Below is a small trained network, with its code and all its weights. Each question gives an input and a class and asks what happens when units are switched off, that is, made to give their printed mean instead of their output.

import numpy as np


def w(rows, s, z=0):
    codes = np.array(rows[::2]) - 128.0
    scale = np.full(codes.shape[1], s)
    scale[-1] = z or s
    return codes * scale


def f(y):
    return y / 2 * (1 + np.tanh(0.7978845608 * (y + 0.044715 * y**3)))


def log_softmax(a):
    a = a - a.max(-1, keepdims=True)
    return a - np.log(np.exp(a).sum(-1, keepdims=True))


def net(x, mask):
    res = np.array(x, float).reshape(1, 8) / 4 @ E
    y = f(res @ A[0][:, :-1].T + A[0][:, -1])
    res = res + np.where(mask, y, B[0][:, -1]) @ B[0][:, :-1]
    return log_softmax(res[-1] @ U[:, :-1].T + U[:, -1])


A, B = {}, {}
E = w([
[132,125,130,129,125,128,134,131,125],'x0',
[109,207,92,119,137,217,64,242,56],'x1',
[38,74,139,60,121,72,74,183,180],'x2',
[166,63,173,58,133,178,20,51,54],'x3',
[52,21,124,136,252,199,213,141,76],'x4',
[8,181,211,146,61,122,160,79,38],'x5',
[111,112,43,25,43,214,190,100,167],'x6',
[127,128,127,127,130,129,127,127,129],'x7',
],0.0039)
A[0] = w([
[89,74,117,136,206,159,172,129,100,86],'neuron 0',
[147,64,157,128,118,68,184,48,174,81],'neuron 1',
[126,130,114,136,124,95,184,148,147,48],'neuron 2',
[111,127,77,79,83,164,156,106,145,60],'neuron 3',
[120,124,78,55,57,199,181,106,155,119],'neuron 4',
[136,110,123,115,124,129,93,110,97,22],'neuron 5',
[249,209,97,206,153,205,201,33,58,106],'neuron 6',
[122,206,102,117,127,236,77,252,68,104],'neuron 7',
[3,171,192,152,53,121,153,80,45,107],'neuron 8',
[183,173,130,118,29,63,82,133,131,85],'neuron 9',
[162,77,136,74,144,148,44,61,65,94],'neuron 10',
[92,70,126,132,210,161,180,132,97,98],'neuron 11',
[249,76,70,118,198,146,97,195,215,103],'neuron 12',
[5,66,114,56,123,65,38,186,187,109],'neuron 13',
[147,127,169,182,162,72,100,169,75,51],'neuron 14',
[143,87,139,120,134,90,160,60,163,86],'neuron 15',
[121,111,73,67,48,210,179,106,161,111],'neuron 16',
[84,78,111,139,216,163,167,119,104,92],'neuron 17',
[139,124,137,127,128,128,113,129,116,2],'neuron 18',
[117,145,99,154,103,91,200,196,141,59],'neuron 19',
[145,73,154,145,122,69,192,2,190,113],'neuron 20',
[212,89,69,123,184,130,114,159,184,52],'neuron 21',
[89,57,151,138,207,175,192,133,106,129],'neuron 22',
[164,204,127,148,50,99,47,83,191,135],'neuron 23',
[88,190,91,172,137,70,241,213,197,130],'neuron 24',
[105,102,128,122,165,160,152,122,121,77],'neuron 25',
[134,120,120,121,130,128,108,116,112,14],'neuron 26',
[114,102,113,136,179,139,149,130,121,36],'neuron 27',
[161,59,156,60,124,173,24,41,67,132],'neuron 28',
[144,155,204,210,239,30,62,149,97,110],'neuron 29',
],0.0064,0.0048)
B[0] = w([
[155,184,128,89,82,123,100,136,152,166],'neuron 0',
[61,168,111,133,171,104,76,140,98,163],'neuron 1',
[88,163,157,162,125,143,124,112,146,104],'neuron 2',
[113,131,125,122,146,141,114,63,175,122],'neuron 3',
[165,98,98,132,169,141,104,59,163,187],'neuron 4',
[82,169,162,149,117,140,132,98,169,90],'neuron 5',
[89,33,186,73,136,101,138,228,215,253],'neuron 6',
[38,173,93,160,200,43,47,136,75,241],'neuron 7',
[104,103,154,48,92,125,210,57,43,216],'neuron 8',
[156,208,120,68,79,145,99,143,148,169],'neuron 9',
[127,161,151,223,115,149,161,125,145,174],'neuron 10',
[167,185,118,90,82,122,98,141,148,181],'neuron 11',
[79,110,172,63,84,122,208,58,22,231],'neuron 12',
[113,55,179,85,148,110,144,214,200,200],'neuron 13',
[102,122,124,117,142,136,113,55,184,129],'neuron 14',
[81,156,121,144,150,119,100,133,112,136],'neuron 15',
[155,88,95,138,167,138,102,52,171,186],'neuron 16',
[157,186,118,92,85,127,96,139,148,173],'neuron 17',
[72,163,149,129,110,135,132,94,173,81],'neuron 18',
[110,162,165,186,110,157,132,106,145,130],'neuron 19',
[68,149,91,150,193,89,60,165,74,210],'neuron 20',
[62,151,171,91,92,129,161,64,115,152],'neuron 21',
[190,177,102,88,83,133,101,158,125,215],'neuron 22',
[192,192,97,65,80,140,104,169,124,216],'neuron 23',
[170,139,161,254,111,177,158,146,111,239],'neuron 24',
[131,159,127,114,109,125,109,112,154,120],'neuron 25',
[81,164,158,134,120,137,128,99,164,83],'neuron 26',
[97,183,143,99,102,134,111,110,165,102],'neuron 27',
[151,156,145,249,110,156,185,164,126,226],'neuron 28',
[160,68,49,118,168,175,113,16,190,230],'neuron 29',
],0.021,0.0034)
U = w([
[182,213,103,72,42,136,84,145,154,95],'0',
[65,114,179,86,87,123,202,46,54,99],'1',
[44,161,92,167,199,71,57,144,92,109],'2',
[154,78,76,143,175,171,112,29,210,106],'3',
[143,155,179,254,102,178,175,149,142,109],'4',
[184,78,96,128,136,119,145,166,85,255],'5',
[101,60,192,89,133,103,139,204,212,109],'6',
],0.0073,0.0076)

Each question gives the input, the list of numbers given to net, and the class t.
The units are the neurons (one row each of A and B). Each row of codes is followed by its name. A weight is (code - 128) times the scale printed after its matrix; where a second scale follows, it is the last column's (A, B and U).
mask holds one flag per neuron, in row order. A switched-off neuron (its flag False) gives its mean, the last column of its row in B, instead of its output. The means were averaged over made-up inputs and are rounded, as every weight is.
A unit's drop is (log p(t) with every unit on - log p(t) with that unit switched off) / (log p(t) with every unit on - log p(t) with every unit switched off).
The circuit of an input: a set's keep is (log p(t) with only the set's units on - log p(t) with every unit switched off) / (log p(t) with every unit on - log p(t) with every unit switched off). Starting from the 12 units with the biggest drops (on a tie, the unit counted first), units are removed one at a time, each time the one whose removal leaves the highest keep (on an exact tie, the one counted first), for as long as the keep stays at least 0.8.
units of the circuit, in order: the units of the circuit, biggest drop first
most important unit: the unit with the biggest drop
top k neurons: the k neurons with the biggest drops, biggest first
drop when u is switched off: that unit's drop, to one decimal
input [-1,3,6,-6,2,-2,3,-7], class 4: top 3 neurons	(neuron 24; neuron 6; neuron 19)
input [-8,-7,-1,7,1,2,-8,-8], class 3: most important unit	neuron 29
input [-3,-8,-4,-3,-6,1,6,-3], class 2: top 2 neurons	(neuron 20; neuron 1)
input [-1,6,3,8,-7,-5,5,6], class 4: top 2 neurons	(neuron 28; neuron 10)
input [-7,7,6,8,3,-7,-5,8], class 4: top 3 neurons	(neuron 28; neuron 10; neuron 8)
input [-3,3,1,3,-8,-4,-6,-1], class 0: top 2 neurons	(neuron 23; neuron 9)
input [1,-6,7,2,-4,8,-3,2], class 1: top 2 neurons	(neuron 8; neuron 6)
input [-8,4,4,-8,6,8,3,-7], class 1: top 4 neurons	(neuron 8; neuron 28; neuron 10; neuron 23)
input [-1,1,-3,-6,-3,5,2,-7], class 4: top 2 neurons	(neuron 24; neuron 12)
input [8,-3,5,-5,-6,-8,6,5], class 1: top 2 neurons	(neuron 12; neuron 21)
input [-3,-5,-5,4,7,-8,8,2], class 1: top 2 neurons	(neuron 12; neuron 21)
input [0,5,7,0,-4,2,-2,-8], class 6: top 2 neurons	(neuron 13; neuron 20)
input [0,-3,-3,-4,5,1,4,4], class 0: units of the circuit, in order	(neuron 22; neuron 11)
input [4,7,-1,-4,3,5,4,-1], class 2: units of the circuit, in order	(neuron 7)
input [4,-7,-2,-8,8,5,-7,1], class 0: units of the circuit, in order	(neuron 22; neuron 11)
input [1,-1,-1,-3,-2,-1,4,-5], class 3: units of the circuit, in order	(neuron 16; neuron 4)
input [0,-4,5,6,1,-7,8,-5], class 3: drop when neuron 8 is switched off	0.5
input [-7,0,5,-8,7,-1,-4,7], class 4: drop when neuron 9 is switched off	0.1
input [-3,-8,3,2,-3,3,7,-4], class 2: drop when neuron 0 is switched off	0.0
input [-8,0,0,-6,1,8,-7,4], class 1: most important unit	neuron 8
